Here is a tiny trained network, its code and every weight. The questions are about switching its units off for an input and a target symbol, where a switched-off unit gives its printed mean instead of its output.

import numpy as np


def w(rows, s, z=0):
    codes = np.array(rows[::2]) - 128.0
    scale = np.full(codes.shape[1], s)
    scale[-1] = z or s
    return codes * scale


def norm(h):
    return h / np.sqrt((h * h).mean(-1, keepdims=True) + 1e-5)


def f(y):
    return np.maximum(y, 0)


def softmax(a):
    e = np.exp(a - a.max(-1, keepdims=True))
    return e / e.sum(-1, keepdims=True)


def log_softmax(a):
    a = a - a.max(-1, keepdims=True)
    return a - np.log(np.exp(a).sum(-1, keepdims=True))


def net(x, mask):
    ids = ['αγδηθμξπστφψω'.index(c) for c in x.split()]
    T = len(ids)
    res = E[ids] + P[:T]
    u = 0
    for l in range(3):
        q, k, v = (norm(res) @ M[l].T for M in (Q, K, V))
        z = softmax(np.where(np.tri(T) > 0, q @ k.T / 3**0.5, -1e9)) @ v
        res = res + np.where(mask[u], z, O[l][:, -1]) @ O[l][:, :-1]
        u += 1
        y = f(norm(res) @ A[l][:, :-1].T + A[l][:, -1])
        res = res + np.where(mask[u : u + 8], y, B[l][:, -1]) @ B[l][:, :-1]
        u += 8
    return log_softmax(norm(res)[-1] @ U[:, :-1].T + U[:, -1])


Q, K, V, O, A, B = {}, {}, {}, {}, {}, {}
E = w([
[83,122,183,123],'α',
[214,161,146,132],'γ',
[126,241,134,194],'δ',
[134,100,121,130],'η',
[123,100,152,88],'θ',
[201,111,154,74],'μ',
[124,89,115,222],'ξ',
[138,60,136,112],'π',
[98,159,127,159],'σ',
[116,126,194,249],'τ',
[134,145,137,156],'φ',
[33,186,28,152],'ψ',
[66,93,135,133],'ω',
],0.019)
P = w([
[103,156,253,73],'0',
[108,146,238,82],'1',
[131,115,219,91],'2',
[145,110,208,101],'3',
[157,102,208,97],'4',
[168,90,192,100],'5',
[184,76,191,96],'6',
],0.0021)
Q[0] = w([
[51,186,171,149],'L0H1',
[226,170,254,9],'L0H1',
[115,59,246,147],'L0H1',
],0.0058)
K[0] = w([
[77,254,172,110],'L0H1',
[175,130,225,76],'L0H1',
[142,89,192,165],'L0H1',
],0.0096)
V[0] = w([
[14,63,255,213],'L0H1',
[201,232,251,124],'L0H1',
[189,102,246,109],'L0H1',
],0.0033)
O[0] = w([
[151,4,167,200,252],'L0H1',
[142,26,188,155,156],'L0H1',
[128,79,76,66,129],'L0H1',
],0.0035,0.0034)
A[0] = w([
[14,229,122,207,66],'L0N1',
[8,83,151,54,72],'L0N2',
[143,174,2,161,125],'L0N3',
[169,42,108,113,81],'L0N4',
[48,130,178,54,9],'L0N5',
[146,131,153,230,241],'L0N6',
[156,90,97,114,136],'L0N7',
[71,99,136,178,133],'L0N8',
],0.0054,0.0015)
B[0] = w([
[96,60,93,129,252],'L0N1',
[133,102,161,254,176],'L0N2',
[89,182,110,131,147],'L0N3',
[62,172,139,128,166],'L0N4',
[152,94,180,184,148],'L0N5',
[163,163,80,153,253],'L0N6',
[106,116,187,105,146],'L0N7',
[161,84,145,128,213],'L0N8',
],0.0076,0.0049)
Q[1] = w([
[113,121,102,245],'L1H1',
[30,78,255,83],'L1H1',
[211,113,151,21],'L1H1',
],0.008)
K[1] = w([
[76,174,104,171],'L1H1',
[117,9,204,128],'L1H1',
[175,107,147,56],'L1H1',
],0.012)
V[1] = w([
[174,175,84,155],'L1H1',
[108,59,180,216],'L1H1',
[222,35,1,42],'L1H1',
],0.0042)
O[1] = w([
[155,168,112,92,118],'L1H1',
[130,123,90,1,254],'L1H1',
[91,88,155,122,48],'L1H1',
],0.0086,0.004)
A[1] = w([
[82,45,2,106,208],'L1N1',
[181,93,83,134,152],'L1N2',
[109,92,101,186,65],'L1N3',
[175,138,85,125,3],'L1N4',
[116,62,178,123,122],'L1N5',
[186,97,169,218,166],'L1N6',
[53,213,122,165,163],'L1N7',
[17,76,72,146,210],'L1N8',
],0.0076,0.0027)
B[1] = w([
[185,94,182,95,254],'L1N1',
[115,128,185,195,169],'L1N2',
[141,159,101,76,175],'L1N3',
[135,80,79,45,132],'L1N4',
[148,186,114,111,174],'L1N5',
[133,149,36,149,192],'L1N6',
[94,92,2,137,158],'L1N7',
[195,108,128,89,241],'L1N8',
],0.0074,0.0082)
Q[2] = w([
[252,39,125,148],'L2H1',
[74,110,161,83],'L2H1',
[37,183,115,144],'L2H1',
],0.011)
K[2] = w([
[2,126,14,88],'L2H1',
[86,98,208,113],'L2H1',
[191,104,184,197],'L2H1',
],0.01)
V[2] = w([
[253,109,179,175],'L2H1',
[65,223,9,138],'L2H1',
[144,103,34,31],'L2H1',
],0.0042)
O[2] = w([
[154,247,145,254,252],'L2H1',
[75,199,58,128,66],'L2H1',
[162,54,59,9,244],'L2H1',
],0.0046,0.0024)
A[2] = w([
[2,51,210,30,216],'L2N1',
[190,62,173,32,2],'L2N2',
[94,143,37,193,186],'L2N3',
[188,74,95,32,183],'L2N4',
[124,199,91,230,151],'L2N5',
[155,162,75,98,129],'L2N6',
[39,145,74,63,219],'L2N7',
[83,250,140,127,137],'L2N8',
],0.0079,0.0023)
B[2] = w([
[115,221,92,201,170],'L2N1',
[38,145,130,104,235],'L2N2',
[136,115,141,16,185],'L2N3',
[92,151,81,186,254],'L2N4',
[52,121,151,92,182],'L2N5',
[201,186,144,83,160],'L2N6',
[125,1,208,161,151],'L2N7',
[167,60,87,184,141],'L2N8',
],0.0062,0.0082)
U = w([
[137,131,232,221,173],'α',
[226,215,175,175,46],'γ',
[116,216,64,152,238],'δ',
[77,145,157,27,77],'η',
[62,177,190,162,186],'θ',
[139,197,234,75,210],'μ',
[221,89,90,216,52],'ξ',
[38,52,203,83,91],'π',
[189,57,152,55,181],'σ',
[124,155,137,243,119],'τ',
[192,215,127,43,3],'φ',
[70,88,58,71,97],'ψ',
[87,5,134,206,58],'ω',
],0.014,0.0046)

Each question gives the input, a string of symbols that net reads in full, and the target symbol t.
The units are the heads (3 rows each of Q, K, V and O) and the neurons (one row each of A and B). Each row of codes is followed by its name. A weight is (code - 128) times the scale printed after its matrix; where a second scale follows, it is the last column's (O, A, B and U).
mask holds one flag per unit, layer by layer, with each layer's heads first. A switched-off unit (its flag False) gives its mean, the last column of its rows in O or B, instead of its output. The means were averaged over made-up inputs and are rounded, as every weight is.
A unit's drop is (log p(t) with every unit on - log p(t) with that unit switched off) / (log p(t) with every unit on - log p(t) with every unit switched off).
The circuit of an input: a set's keep is (log p(t) with only the set's units on - log p(t) with every unit switched off) / (log p(t) with every unit on - log p(t) with every unit switched off). Starting from the 12 units with the biggest drops (on a tie, the unit counted first), units are removed one at a time, each time the one whose removal leaves the highest keep (on an exact tie, the one counted first), for as long as the keep stays at least 0.8.
circuit, biggest first: the units of the circuit, biggest drop first
most important unit: the unit with the biggest drop
top k neurons: the k neurons with the biggest drops, biggest first
k most important neurons of layer l: the k neurons of layer l with the biggest drops, biggest first
drop when u is switched off: that unit's drop, to one decimal
input ω μ ξ π, target π: most important unit : L2N2
input σ δ μ φ ψ π, target ψ: 3 most important neurons of layer 2 : [L2N1; L2N4; L2N5]
input ψ γ ω σ θ π, target ψ: circuit, biggest first : [L2H1; L2N4]
input μ η φ, target φ: top 2 neurons : [L0N1; L1N1]
input σ ψ φ η, target ψ: top 4 neurons : [L2N4; L2N1; L2N3; L2N7]
input δ η ξ σ φ τ, target δ: 2 most important neurons of layer 1 : [L1N6; L1N1]
input δ σ θ, target δ: top 3 neurons : [L2N1; L0N1; L0N2]
input σ σ θ φ μ, target μ: top 3 neurons : [L0N1; L1N7; L1N8]
input σ π φ, target φ: 2 most important neurons of layer 1 : [L1N1; L1N8]
input δ σ η, target δ: top 4 neurons : [L2N1; L0N1; L2N4; L2N3]
input δ σ φ, target δ: top 2 neurons : [L1N1; L1N6]
input σ γ δ μ σ σ φ, target δ: top 2 neurons : [L1N1; L0N6]
input δ ω γ σ τ ξ, target δ: 3 most important neurons of layer 1 : [L1N6; L1N1; L1N8]
input ω ψ φ, target ψ: most important unit : L2H1
input δ ξ η, target δ: top 2 neurons : [L2N1; L2N4]
input ξ σ π γ δ σ θ, target δ: top 2 neurons : [L2N1; L1N1]
input σ μ ω μ η, target η: 2 most important neurons of layer 0 : [L0N4; L0N1]
input ξ σ σ σ ξ σ, target σ: 2 most important neurons of layer 0 : [L0N1; L0N2]
input ξ σ ξ τ ω, target ω: top 4 neurons : [L0N2; L0N1; L2N3; L0N6]
input η ξ μ, target μ: most important unit : L1H1
input α μ δ τ, target δ: 4 most important neurons of layer 1 : [L1N6; L1N1; L1N7; L1N2]
input π ξ δ ξ ξ μ, target δ: 3 most important neurons of layer 2 : [L2N4; L2N1; L2N3]
input σ ω σ θ, target θ: drop when L2N6 is switched off : 0.0
input σ σ α, target α: drop when L0N1 is switched off : 0.8
input ξ τ ξ π, target π: drop when L0H1 is switched off : 0.1
